Below are the code and all the weights of a small trained network. Each question names an input and a class and asks about switching units off, where a switched-off unit gives its printed mean instead of its output.

import numpy as np


def w(rows, s, z=0):
    codes = np.array(rows[::2]) - 128.0
    scale = np.full(codes.shape[1], s)
    scale[-1] = z or s
    return codes * scale


def f(y):
    return np.maximum(y, 0)


def log_softmax(a):
    a = a - a.max(-1, keepdims=True)
    return a - np.log(np.exp(a).sum(-1, keepdims=True))


def net(x, mask):
    res = np.array(x, float).reshape(1, 6) / 4 @ E
    y = f(res @ A[0][:, :-1].T + A[0][:, -1])
    res = res + np.where(mask, y, B[0][:, -1]) @ B[0][:, :-1]
    return log_softmax(res[-1] @ U[:, :-1].T + U[:, -1])


A, B = {}, {}
E = w([
[125,130,129],'x0',
[127,127,129],'x1',
[124,128,126],'x2',
[104,146,245],'x3',
[64,151,111],'x4',
[117,17,88],'x5',
],0.012)
A[0] = w([
[211,143,124,136],'neuron 0',
[92,80,139,21],'neuron 1',
[191,203,128,123],'neuron 2',
[24,139,146,129],'neuron 3',
[180,91,166,234],'neuron 4',
[151,83,130,109],'neuron 5',
[141,163,160,160],'neuron 6',
[66,119,113,199],'neuron 7',
[117,121,174,44],'neuron 8',
[152,107,130,112],'neuron 9',
[169,113,102,175],'neuron 10',
[112,47,128,79],'neuron 11',
[119,73,73,46],'neuron 12',
[137,135,104,34],'neuron 13',
[160,59,142,198],'neuron 14',
[111,95,137,63],'neuron 15',
[120,137,110,77],'neuron 16',
[118,80,145,15],'neuron 17',
[140,155,128,24],'neuron 18',
[182,121,172,179],'neuron 19',
[122,75,139,68],'neuron 20',
[149,167,124,14],'neuron 21',
[90,110,192,76],'neuron 22',
[150,102,213,54],'neuron 23',
[97,99,248,181],'neuron 24',
[88,26,68,95],'neuron 25',
[223,46,154,178],'neuron 26',
[76,183,104,178],'neuron 27',
[85,80,212,55],'neuron 28',
[122,126,159,253],'neuron 29',
[131,69,120,20],'neuron 30',
[140,141,140,100],'neuron 31',
[94,140,82,74],'neuron 32',
[168,137,78,72],'neuron 33',
[52,134,151,228],'neuron 34',
[196,113,178,157],'neuron 35',
[128,72,135,148],'neuron 36',
[145,175,163,168],'neuron 37',
],0.015,0.0053)
B[0] = w([
[78,50,110,171],'neuron 0',
[118,209,205,146],'neuron 1',
[26,186,166,186],'neuron 2',
[86,41,139,182],'neuron 3',
[43,84,108,185],'neuron 4',
[137,151,127,164],'neuron 5',
[98,106,141,175],'neuron 6',
[58,31,125,176],'neuron 7',
[225,168,38,150],'neuron 8',
[83,73,110,147],'neuron 9',
[138,113,74,184],'neuron 10',
[73,242,182,186],'neuron 11',
[126,177,105,200],'neuron 12',
[245,175,103,135],'neuron 13',
[106,154,141,197],'neuron 14',
[104,207,248,140],'neuron 15',
[162,113,86,134],'neuron 16',
[162,206,255,142],'neuron 17',
[191,204,236,134],'neuron 18',
[74,65,87,170],'neuron 19',
[91,202,192,155],'neuron 20',
[100,202,212,140],'neuron 21',
[190,161,44,169],'neuron 22',
[171,160,59,170],'neuron 23',
[161,159,34,221],'neuron 24',
[91,180,118,249],'neuron 25',
[62,88,111,214],'neuron 26',
[65,109,95,182],'neuron 27',
[230,183,38,176],'neuron 28',
[112,138,37,177],'neuron 29',
[124,208,175,163],'neuron 30',
[80,155,189,139],'neuron 31',
[180,95,82,157],'neuron 32',
[189,192,51,173],'neuron 33',
[64,82,70,190],'neuron 34',
[71,35,154,172],'neuron 35',
[92,172,134,176],'neuron 36',
[61,150,158,186],'neuron 37',
],0.0054,0.014)
U = w([
[99,189,202,201],'0',
[80,56,114,251],'1',
[165,124,73,95],'2',
[50,6,124,95],'3',
[87,67,130,252],'4',
[88,70,131,232],'5',
[148,105,184,7],'6',
[174,66,234,3],'7',
],0.012,0.0057)

Each question gives the input, the list of numbers given to net, and the class t.
The units are the neurons (one row each of A and B). Each row of codes is followed by its name. A weight is (code - 128) times the scale printed after its matrix; where a second scale follows, it is the last column's (A, B and U).
mask holds one flag per neuron, in row order. A switched-off neuron (its flag False) gives its mean, the last column of its row in B, instead of its output. The means were averaged over made-up inputs and are rounded, as every weight is.
A unit's drop is (log p(t) with every unit on - log p(t) with that unit switched off) / (log p(t) with every unit on - log p(t) with every unit switched off).
The circuit of an input: a set's keep is (log p(t) with only the set's units on - log p(t) with every unit switched off) / (log p(t) with every unit on - log p(t) with every unit switched off). Starting from the 12 units with the biggest drops (on a tie, the unit counted first), units are removed one at a time, each time the one whose removal leaves the highest keep (on an exact tie, the one counted first), for as long as the keep stays at least 0.8.
circuit, biggest first: the units of the circuit, biggest drop first
unit that matters most: the unit with the biggest drop
top k neurons: the k neurons with the biggest drops, biggest first
drop of u: that unit's drop, to one decimal
input [2,-7,0,-3,-8,-7], class 3: circuit, biggest first : [neuron 0; neuron 35; neuron 19]
input [-8,-8,5,-7,8,-5], class 3: circuit, biggest first : [neuron 27; neuron 7]
input [-4,5,-1,6,-4,-5], class 2: unit that matters most : neuron 24
input [6,6,3,8,7,8], class 0: circuit, biggest first : [neuron 1; neuron 11]
input [-3,0,-7,7,0,8], class 0: circuit, biggest first : [neuron 11; neuron 17]
input [-6,-2,3,4,6,-2], class 3: circuit, biggest first : [neuron 3; neuron 34]
input [-2,7,6,8,1,0], class 2: circuit, biggest first : [neuron 28; neuron 24]
input [0,-7,-5,8,5,3], class 2: circuit, biggest first : [neuron 28; neuron 24]
input [8,-8,-3,4,4,-5], class 4: circuit, biggest first : [neuron 3; neuron 11; neuron 25]
input [3,-1,7,7,3,-1], class 1: top 2 neurons : [neuron 3; neuron 34]
input [-6,5,-7,-8,-4,5], class 2: top 2 neurons : [neuron 33; neuron 12]
input [0,-4,-6,7,3,3], class 2: top 3 neurons : [neuron 28; neuron 24; neuron 22]
input [-8,-1,2,8,6,-1], class 2: top 2 neurons : [neuron 28; neuron 24]
input [3,0,5,-6,-8,-7], class 3: top neuron : [neuron 0]
input [7,2,4,5,6,-5], class 5: drop of neuron 3 : 0.1
input [0,-1,-6,8,-1,-2], class 2: drop of neuron 28 : 0.1
input [4,-1,-5,-7,1,0], class 2: drop of neuron 33 : 0.2
input [1,1,-3,6,0,8], class 0: drop of neuron 1 : 0.1
